Here is a tiny trained network, its code and every weight. The questions are about switching its units off for an input and a class, where a switched-off unit gives its printed mean instead of its output.

import numpy as np


def w(rows, s, z=0):
    codes = np.array(rows[::2]) - 128.0
    scale = np.full(codes.shape[1], s)
    scale[-1] = z or s
    return codes * scale


def f(y):
    return np.maximum(y, 0)


def log_softmax(a):
    a = a - a.max(-1, keepdims=True)
    return a - np.log(np.exp(a).sum(-1, keepdims=True))


def net(x, mask):
    res = np.array(x, float).reshape(1, 3) / 4 @ E
    y = f(res @ A[0][:, :-1].T + A[0][:, -1])
    res = res + np.where(mask, y, B[0][:, -1]) @ B[0][:, :-1]
    return log_softmax(res[-1] @ U[:, :-1].T + U[:, -1])


A, B = {}, {}
E = w([
[136,120,101,134,133,138,227,117,237,124],'x0',
[133,134,43,133,132,147,210,129,30,127],'x1',
[126,146,253,126,121,179,209,122,89,124],'x2',
],0.0044)
A[0] = w([
[127,134,139,130,133,131,82,135,74,127,91],'n1',
[129,126,95,130,129,132,216,137,232,125,80],'n2',
[127,119,186,122,128,117,62,125,195,135,85],'n3',
[127,128,253,124,123,140,203,121,87,122,91],'n4',
[130,128,81,128,128,122,96,123,145,125,140],'n5',
[130,127,136,127,126,118,126,131,126,129,255],'n6',
[128,125,65,128,130,132,183,126,57,135,112],'n7',
[130,125,145,128,125,125,60,132,56,129,109],'n8',
[128,126,187,132,132,129,72,126,188,137,111],'n9',
[126,121,6,124,125,106,54,125,165,124,86],'n10',
[130,123,71,128,131,131,176,125,60,137,87],'n11',
[125,127,144,128,127,123,65,138,63,125,97],'n12',
],0.017,0.0069)
B[0] = w([
[136,128,139,124,123,110,141,106,157,139,173],'n1',
[115,120,147,120,123,95,143,73,172,144,224],'n2',
[119,144,122,122,114,100,122,155,143,82,202],'n3',
[120,130,185,136,138,121,122,173,110,172,253],'n4',
[108,130,145,132,132,140,132,139,111,145,187],'n5',
[3,110,74,144,139,190,119,88,77,130,255],'n6',
[93,140,122,124,119,110,113,147,139,80,221],'n7',
[123,121,137,124,127,113,147,92,162,141,205],'n8',
[109,140,113,125,122,112,126,147,128,85,204],'n9',
[131,131,193,135,138,128,131,172,107,166,242],'n10',
[121,144,127,121,115,101,117,154,145,88,201],'n11',
[130,123,141,123,126,108,143,96,163,141,194],'n12',
],0.038,0.0069)
U = w([
[136,132,177,143,163,145,122,182,82,178,97],'0',
[120,163,92,117,92,103,99,155,137,6,108],'1',
[134,99,129,115,121,104,165,8,182,151,100],'2',
[106,99,51,144,154,233,115,81,73,122,255],'3',
[190,128,113,124,128,133,125,128,128,122,108],'4',
[197,128,114,124,127,133,124,127,128,122,109],'5',
[189,128,108,122,127,133,125,126,127,120,94],'6',
[186,126,112,113,128,133,126,127,127,117,93],'7',
],0.013,0.0038)

Each question gives the input, the list of numbers given to net, and the class t.
The units are the neurons (one row each of A and B). Each row of codes is followed by its name. A weight is (code - 128) times the scale printed after its matrix; where a second scale follows, it is the last column's (A, B and U).
mask holds one flag per neuron, in row order. A switched-off neuron (its flag False) gives its mean, the last column of its row in B, instead of its output. The means were averaged over made-up inputs and are rounded, as every weight is.
A unit's drop is (log p(t) with every unit on - log p(t) with that unit switched off) / (log p(t) with every unit on - log p(t) with every unit switched off).
The circuit of an input: a set's keep is (log p(t) with only the set's units on - log p(t) with every unit switched off) / (log p(t) with every unit on - log p(t) with every unit switched off). Starting from all 12 units, units are removed one at a time, each time the one whose removal leaves the highest keep (on an exact tie, the one counted first), for as long as the keep stays at least 0.8.
circuit, biggest first: the units of the circuit, biggest drop first
most important unit: the unit with the biggest drop
k most important neurons: the k neurons with the biggest drops, biggest first
drop of u: that unit's drop, to one decimal
input [7,8,-5], class 1: circuit, biggest first	n7
input [-8,4,6], class 2: 3 most important neurons	n8; n12; n10
input [-7,5,-2], class 2: 2 most important neurons	n8; n12
input [-5,-4,4], class 2: 2 most important neurons	n10; n8
input [7,-3,-7], class 0: 3 most important neurons	n10; n8; n5
input [7,-7,-7], class 0: 4 most important neurons	n10; n7; n5; n11
input [0,-4,2], class 1: 3 most important neurons	n3; n9; n10
input [-2,-1,-2], class 3: 2 most important neurons	n4; n2
input [4,-2,0], class 2: 2 most important neurons	n2; n7
input [-6,0,-5], class 2: 3 most important neurons	n4; n8; n12
input [-7,8,-1], class 1: 3 most important neurons	n7; n11; n2
input [2,-4,-8], class 0: drop of n10	2.5
input [2,2,0], class 3: drop of n3	0.1
input [7,3,4], class 2: drop of n2	3.8
input [5,-7,1], class 1: most important unit	n3
